Here is a tiny trained network, its code and every weight. The questions are about switching its units off for an input and a class, where a switched-off unit gives its printed mean instead of its output.

import numpy as np


def w(rows, s, z=0):
    codes = np.array(rows[::2]) - 128.0
    scale = np.full(codes.shape[1], s)
    scale[-1] = z or s
    return codes * scale


def f(y):
    return np.maximum(y, 0)


def log_softmax(a):
    a = a - a.max(-1, keepdims=True)
    return a - np.log(np.exp(a).sum(-1, keepdims=True))


def net(x, mask):
    res = np.array(x, float).reshape(1, 4) / 4 @ E
    y = f(res @ A[0][:, :-1].T + A[0][:, -1])
    res = res + np.where(mask, y, B[0][:, -1]) @ B[0][:, :-1]
    return log_softmax(res[-1] @ U[:, :-1].T + U[:, -1])


A, B = {}, {}
E = w([
[154,95,76,46,132,43,190,145,36,124],'x0',
[127,133,204,111,164,175,59,144,95,122],'x1',
[229,141,74,216,49,155,180,190,96,169],'x2',
[108,109,94,162,181,74,188,212,142,3],'x3',
],0.011)
A[0] = w([
[114,117,122,78,218,94,145,194,124,59,220],'N1',
[143,234,101,168,76,142,108,139,209,175,192],'N2',
[97,186,125,71,135,99,77,1,108,170,251],'N3',
[91,148,162,69,196,127,102,214,143,48,66],'N4',
[8,125,203,110,227,177,75,109,221,130,194],'N5',
[90,182,164,197,236,154,115,205,80,32,184],'N6',
[204,184,192,121,93,230,59,111,124,189,208],'N7',
],0.0093,0.0034)
B[0] = w([
[93,74,229,166,157,129,177,170,21,150,216],'N1',
[96,194,97,136,89,151,187,151,102,105,202],'N2',
[46,169,192,72,203,140,89,76,165,202,216],'N3',
[57,72,200,122,208,125,132,88,98,80,192],'N4',
[172,131,130,26,158,66,118,240,124,189,248],'N5',
[46,134,243,165,118,147,254,109,103,45,207],'N6',
[68,41,158,128,119,210,136,160,46,42,231],'N7',
],0.0097,0.017)
U = w([
[160,140,123,151,147,131,112,120,170,138,18],'0',
[140,125,120,121,99,107,157,203,59,138,254],'1',
[89,253,126,150,105,127,153,130,206,127,133],'2',
[61,110,168,129,131,158,109,114,86,115,158],'3',
[89,160,135,76,141,90,77,138,174,179,140],'4',
[117,168,124,122,97,94,85,135,140,117,21],'5',
[187,128,38,189,63,118,130,178,134,141,185],'6',
],0.014,0.0035)

Each question gives the input, the list of numbers given to net, and the class t.
The units are the neurons (one row each of A and B). Each row of codes is followed by its name. A weight is (code - 128) times the scale printed after its matrix; where a second scale follows, it is the last column's (A, B and U).
mask holds one flag per neuron, in row order. A switched-off neuron (its flag False) gives its mean, the last column of its row in B, instead of its output. The means were averaged over made-up inputs and are rounded, as every weight is.
A unit's drop is (log p(t) with every unit on - log p(t) with that unit switched off) / (log p(t) with every unit on - log p(t) with every unit switched off).
The circuit of an input: a set's keep is (log p(t) with only the set's units on - log p(t) with every unit switched off) / (log p(t) with every unit on - log p(t) with every unit switched off). Starting from all 7 units, units are removed one at a time, each time the one whose removal leaves the highest keep (on an exact tie, the one counted first), for as long as the keep stays at least 0.8.
units of the circuit, in order: the units of the circuit, biggest drop first
k most important neurons: the k neurons with the biggest drops, biggest first
drop of u: that unit's drop, to one decimal
input [-7,-2,0,5], class 1: units of the circuit, in order : [N3, N5]
input [4,-2,4,-6], class 3: units of the circuit, in order : [N5]
input [-4,-8,4,-2], class 6: 2 most important neurons : [N3, N6]
input [6,0,1,-3], class 4: units of the circuit, in order : [N7, N1]
input [2,8,8,6], class 3: 2 most important neurons : [N5, N6]
input [-7,-8,7,-3], class 6: 3 most important neurons : [N3, N1, N6]
input [1,8,8,2], class 3: 2 most important neurons : [N5, N6]
input [5,-5,-3,7], class 3: 2 most important neurons : [N5, N4]
input [-8,0,3,0], class 1: 3 most important neurons : [N3, N4, N2]
input [5,-5,-8,-1], class 4: 3 most important neurons : [N7, N6, N3]
input [1,-1,-4,-8], class 4: 3 most important neurons : [N3, N6, N1]
input [6,-2,3,-6], class 3: 2 most important neurons : [N5, N3]
input [5,-2,0,7], class 3: 2 most important neurons : [N5, N4]
input [-4,3,-7,-1], class 4: units of the circuit, in order : [N5]
input [8,5,5,-6], class 3: 2 most important neurons : [N5, N7]
input [-6,-6,-3,-5], class 4: drop of N5 : 0.3
input [-6,-3,1,-1], class 1: drop of N2 : 0.1
input [-7,-2,3,6], class 2: drop of N5 : 0.0
input [8,6,4,8], class 3: drop of N4 : 0.2
input [-6,-2,-4,-1], class 4: most important neuron : [N5]
